Each row has two labels, one from each of two sets.
[ 0.56 -0.05 -2.87  1.22 -0.33  1.13 -1.20  1.05  0.77  0.25 -0.08  0.02
  0.00 -0.16 -0.10 -0.37 -0.88 -1.74 -0.22  1.20  0.08 -0.40 -0.53 -0.47
  2.45 -0.08 -1.15  0.05 -0.59 -0.55 -0.80  0.54 -1.40 -0.40  0.12 -0.08
  0.67 -0.01  0.45  0.46  0.45  0.08] -> Sm & S
[-0.77 -0.91 -4.55  1.39 -0.73  0.23  0.07  0.34  3.43  1.18  0.78 -0.13
  0.32  0.43 -0.85 -0.46 -2.00  0.12 -1.19  0.74  0.07  0.55  0.17 -1.47
  0.54 -0.23 -0.23  0.01  1.47 -1.09 -1.07  0.33 -1.65 -0.29  0.17 -0.19
 -0.05 -0.50  0.36  0.38 -0.43 -0.12] -> gh & C
[ 1.36  0.60 -3.29  0.15 -0.91  0.33  0.94 -0.19  1.72  0.45  0.15 -0.01
 -0.28 -0.06 -1.25  0.43 -1.01  0.26 -0.29 -0.48  0.30  0.91  0.19  0.55
  0.81  0.33 -0.25 -0.45 -0.49 -0.36 -0.58 -0.50 -0.63 -1.57  0.17  0.05
  1.02 -0.02  0.17 -0.91 -0.29 -0.35] -> Jf & S
[ 0.58  0.43 -5.53  0.30 -1.54  1.81  0.14 -0.05  2.07  0.78  0.80 -0.69
 -0.17 -0.51 -0.86  1.43 -1.95 -0.50  0.48 -0.21  0.49  0.81  0.29  1.28
  0.73  0.94 -1.52 -0.08 -0.33 -1.46 -0.32 -0.18 -0.06 -2.63 -0.40  0.40
  0.28 -0.31 -0.07 -0.65  0.66  0.65] -> Jf & S
[ 0.49 -0.12 -3.02 -0.52 -0.20  1.15  1.72 -0.79  1.32  1.50  1.19 -0.04
  0.74  0.62 -0.13  0.42 -2.13  0.69 -0.10  0.36 -0.42  0.83  0.28  0.36
 -2.84  0.94 -0.23  0.08 -0.08 -1.68 -0.58  0.26  1.72 -1.94 -0.25  0.35
 -0.38  0.52 -0.28 -1.34  0.40 -0.46] -> Jf & C
[ 0.41 -0.19 -2.94  1.69 -0.87  0.22 -1.68  1.15  1.25  0.17 -1.07  0.45
 -0.26 -0.30  0.10 -0.41 -2.31 -1.51 -0.80  1.71  0.05  0.24  0.41 -1.53
  5.87  0.95 -1.56  0.04 -0.59  0.63 -1.56  0.72 -0.18 -0.01 -0.28 -0.31
 -0.16 -1.13  0.28 -0.47 -0.27  1.62] -> Sm & S
[-0.09  0.31 -2.82  0.39 -0.12  0.82  0.42 -0.56  0.71  1.30  0.54 -0.12
  0.17 -0.21 -0.02  0.06 -1.83 -0.19  0.15 -0.52  0.50  0.60 -0.22  0.49
 -0.07  0.65 -1.52  0.84 -0.14  0.02 -0.99  0.15  1.24 -1.58  0.12  0.06
  0.49  0.82 -0.29 -0.28  0.12 -0.34] -> Jf & C
[ 1.00  1.11 -3.31  0.12 -0.97  0.84  0.31 -0.58  0.72  0.55  0.12  0.02
  0.28 -0.37 -0.55  0.52 -1.87 -0.24  0.33 -0.99  0.44  1.02  0.27  0.99
  1.49  1.01 -1.22  0.32 -0.52 -0.05 -0.20 -0.33  2.66 -2.03  0.15 -0.01
  0.76 -0.02 -0.18 -0.46  0.40  1.64] -> Jf & S
[-0.06 -0.39 -4.08  0.82 -0.18  0.63 -1.22  0.44  1.39 -0.40  0.53  0.11
  0.00 -0.11  0.03  0.74 -1.17 -0.66 -0.41  0.46 -0.32 -0.25  0.06 -0.68
  1.63 -0.25 -1.31 -1.23  0.22 -0.82 -0.24 -0.10 -1.31 -0.80  0.34 -0.20
  0.92 -0.16  1.39  0.10  0.07  0.24] -> gh & S
[-0.09  0.27 -1.56  1.31 -1.26  0.30 -1.36  0.40 -1.14 -0.10  0.51 -3.79
  0.32 -0.09 -0.51  0.25 -0.01 -2.26 -0.35 -2.69  0.72  0.15  0.61  1.21
  0.79  0.16 -1.46  0.19  1.02 -0.66 -0.83  0.48 -0.43 -0.36  0.40 -0.29
  1.15 -0.31 -0.64  0.07  0.87  0.91] -> cz & S
[-0.68 -0.87 -2.40  1.23 -0.63 -0.24 -1.24  0.84  1.74  0.08 -1.72  1.90
 -0.36 -0.28 -0.04  0.37 -1.71 -0.81 -0.37 -0.23 -0.71  0.64  0.34 -0.51
  5.78 -0.88 -0.27  0.12  0.19  0.96 -0.35 -0.12 -1.06  0.15  0.65  0.02
  0.14 -0.08  0.89 -0.53 -0.37  1.47] -> gh & Y
[ 0.40 -1.08 -3.88  0.85 -1.17  0.39 -0.50  0.44  2.06  1.50 -0.27  0.01
 -0.61 -0.21  1.06  0.58 -1.02  0.11  0.47 -0.13  0.35  0.39  0.16  0.70
  1.37  0.22 -1.36  0.19  0.00 -1.02  0.09 -0.59 -0.65 -1.26  0.16  0.50
  0.87 -0.04 -0.52  0.47  0.01  0.86] -> gh & S
[ 0.23  1.66 -1.03 -0.92 -0.39  0.49  0.10  0.08  0.59 -0.10 -1.47  0.27
 -0.68 -0.43  0.25  0.34 -1.59  0.59  0.05 -0.09 -0.48  0.51  0.55  0.70
  3.78  0.16 -0.49 -0.06 -0.09  1.91  0.32 -0.54  0.81 -0.79  0.32  0.60
  0.10  0.49  0.52 -1.07 -0.57  1.84] -> Jf & Y
[ 0.22  0.01 -2.76  0.87 -0.30  0.79  0.48 -0.71  0.69  0.55  1.00 -0.57
  0.17  0.84 -0.25  0.11 -0.12  0.25  0.02 -0.36  0.19  0.29 -0.47  0.58
 -1.71  0.40 -0.04  0.40 -0.10 -2.98  0.05  0.68 -0.03 -2.01  0.09  0.16
  0.39  0.13 -0.17 -0.62  0.79  0.24] -> Jf & C
[-0.80  0.28 -2.36  0.23  0.18  0.77  0.79  0.11  0.38  1.29  0.76 -0.03
  0.66 -0.41 -0.01  0.05 -1.82 -0.38 -0.72  0.44 -0.16  0.70 -0.14  0.26
 -1.71  0.41 -0.48 -0.48  0.32 -1.47 -0.96  1.21  0.85 -0.91  0.00 -0.59
 -0.18  0.13 -0.32 -0.61  1.17 -0.93] -> Jf & C
[-0.68  0.13 -4.98  1.47 -0.26  0.67  0.68  0.16  2.85  1.26  0.92 -0.01
 -0.27 -0.73 -0.44  0.82 -1.22 -1.22 -0.78  0.40  0.62  0.77  0.04 -0.93
 -0.27 -0.68 -0.34 -0.08  0.98 -1.90 -1.10  0.86 -1.54 -0.06  0.22 -0.18
  0.16  0.02  0.22 -0.53 -0.22 -0.82] -> gh & C
[ 0.61  0.14 -3.76  0.31 -0.80  0.99 -0.33  0.13  1.21  0.64  0.35 -0.23
  0.73 -0.18 -1.23  0.30 -1.14 -0.12  0.32  0.32 -0.03  1.45  0.34  0.43
  1.08  0.33 -1.14  0.10  0.61 -1.16 -0.17  0.10  0.17 -2.20  0.17  0.70
  1.18  0.11  0.11 -2.13  0.44  1.49] -> Jf & S
[-0.33  0.37 -3.24  1.05 -0.62 -0.49 -1.39  0.55 -2.58 -0.04 -0.50 -0.12
 -0.11 -0.78  0.28  0.21 -0.81 -1.29 -0.45  2.77  0.20  0.67 -0.24 -0.77
  3.24 -0.53 -1.11 -0.36  0.33 -0.31 -0.85  0.02 -2.04  0.15  0.77  0.26
  0.65 -1.02 -0.16  0.44  0.01  0.24] -> Sm & S
[ 0.09  0.75 -4.63  1.46 -1.06  0.38 -1.40  0.63  0.16  0.80  0.54 -0.01
 -0.11  0.06 -0.73  0.35 -1.02 -1.56 -0.45  0.69 -0.04  1.20 -0.43 -0.52
  1.11 -0.07 -1.34 -0.06  1.68 -2.06 -1.18  0.72 -2.67 -0.47 -0.07  0.03
  1.45  0.68 -0.62  0.78 -0.03 -0.14] -> Sm & S
[-0.54  0.72 -0.95  1.29  0.43  0.14 -0.81 -0.02 -1.28  0.55  1.01 -0.17
  0.37  0.07  0.06 -0.16 -0.89 -1.44 -1.31  1.48  0.26  0.43 -0.52 -0.16
 -0.44 -0.45 -0.50 -0.03  1.93 -2.10 -1.02  1.01 -0.81  0.17 -0.06 -0.85
  0.10 -0.28  0.41  0.59 -0.06 -1.58] -> cz & C
[ 0.08  0.05 -4.25  0.58 -0.94  0.82  0.17 -0.48  1.65  0.53  0.74  0.25
 -0.05 -0.10 -0.36  0.44 -2.05  0.41 -0.11  0.17  0.17  0.92 -0.24  0.34
  1.92  0.42 -1.06  0.72 -0.41 -0.39 -1.61  0.35  0.29 -1.43  0.04 -0.56
  0.54  0.08  0.17 -0.89  0.45  0.43] -> Jf & S
[-0.49  0.34 -4.44  2.24 -0.91  7.01 -1.59  1.99  1.96  0.51 -0.80  0.20
 -0.51  0.22 -0.12  0.41 -1.92 -2.05 -0.82  1.12 -0.11  0.39 -0.28 -0.82
  4.86 -1.09 -1.35  0.19  0.82 -0.77 -1.99  0.84 -1.67 -0.50  0.58 -0.30
  1.04 -0.30  0.66  0.33  0.05  0.53] -> Sm & S
[-1.00 -0.20 -0.45  1.93 -0.52 -0.51 -0.42 -0.10  1.26 -0.03 -1.48  0.25
 -0.42 -0.46 -0.84  0.64 -1.11  0.27 -0.68  0.66  0.48  0.35 -0.11 -0.38
  5.74 -0.28 -0.18 -0.39 -0.63  2.07  0.00 -0.34 -1.02  0.15  1.18  0.47
  2.02 -0.07 -0.69 -0.09  0.02  1.75] -> gh & Y
[ 0.48  0.43 -5.34  0.30 -1.19  1.05 -0.53  0.80  2.35  0.93 -0.28 -0.16
  0.36  4.45  1.02  0.48 -2.47 -0.30  0.02  0.28  0.99  1.38 -0.30  0.37
  3.34  0.44 -1.32  0.14  0.05 -0.56 -1.19  0.15 -0.03 -3.56 -0.17  0.67
  0.58 -0.53 -0.33 -0.68  0.24  1.12] -> Jf & S
[-0.31  0.09 -3.28  0.55 -0.72  1.20 -0.49  0.03  1.18  0.29  0.24  0.30
 -0.12 -0.27 -0.67  0.32 -1.71 -0.82 -0.08  0.42  0.27  0.63  0.50  0.68
  2.61  0.15 -1.02 -0.18  0.96 -0.42  0.00 -0.49  0.23 -1.32 -0.24 -0.19
  1.59 -0.22 -0.32 -0.21  1.12  1.28] -> Jf & S
[-0.74  0.06 -5.13  0.82 -0.47  0.53 -0.53  0.25  2.85  0.77  0.70 -0.19
  0.01  0.43 -0.10  0.47 -1.65  0.11 -0.73  0.59 -0.24  0.97  0.59 -1.21
  1.22 -0.60  0.12  1.23 -0.47 -1.40 -1.34  0.43 -2.22 -0.37  0.39 -0.62
  0.46 -0.53  0.32  0.48 -0.16  1.36] -> gh & C
[ 0.09  0.47 -3.57  1.38 -0.34 -0.07 -1.19  1.12  0.77  0.15  0.28 -0.28
 -0.03 -0.15  0.07 -0.11 -0.56 -1.82 -0.82  0.51  0.25 -0.44  3.32 -0.77
  0.89 -0.15 -1.79 -0.13  1.17 -1.28 -1.54  0.58 -1.44  0.19  0.89 -0.21
  0.67 -0.26 -0.15  0.31  1.58  1.07] -> Sm & S
[ 0.18 -0.07 -3.78  0.12  0.33  0.82  1.29 -0.66  1.57  1.52  0.66  0.23
  0.74  0.21 -0.14  1.14 -2.70  0.02 -0.18  0.19  0.29  1.17 -0.15  0.28
 -0.63  0.44 -0.44  0.14  4.58 -0.38 -1.33  0.66  1.48 -1.07 -0.24 -0.37
 -0.17 -0.41  0.58 -1.05  0.65  0.53] -> Jf & C
[ 0.71  0.82 -1.14  0.29 -0.98 -0.56 -1.72  1.85 -0.75 -0.13  0.33 -0.51
 -0.11 -0.44 -0.12  1.05  0.06 -2.51 -0.33  0.84  0.41 -0.67 -0.51 -0.64
  1.77  0.23 -1.25 -0.34  0.51 -1.05 -0.09  0.97 -0.71 -0.10  0.51 -0.18
  1.18 -0.38  0.18  0.75 -0.46  0.20] -> cz & S
[-0.69 -0.02 -3.11  0.99 -0.09  0.49 -0.55  0.11  1.14  0.47  1.38 -0.10
  0.09  0.98  0.34  0.37 -0.89 -1.33 -0.70  1.06  0.13 -0.25 -0.89 -0.94
  0.55  0.20 -0.96 -0.91  1.15 -1.42 -1.13  0.81 -2.25 -0.14  0.54 -0.37
  0.36 -0.66  0.07  0.14 -0.12 -1.20] -> Sm & S
[ 0.14 -0.38 -0.44  0.09 -1.63 -0.22  0.50 -2.13 -0.33 -0.34 -1.49  0.57
 -0.12 -0.56  0.01  0.25 -1.05  0.61  0.85 -0.41  0.46  0.22  0.21  1.55
  5.13  0.21 -0.27  0.51 -1.13  1.60  0.38 -0.19  1.59 -0.87  0.52  0.93
 -0.11  0.06  0.01 -0.30  0.37  2.36] -> Jf & Y
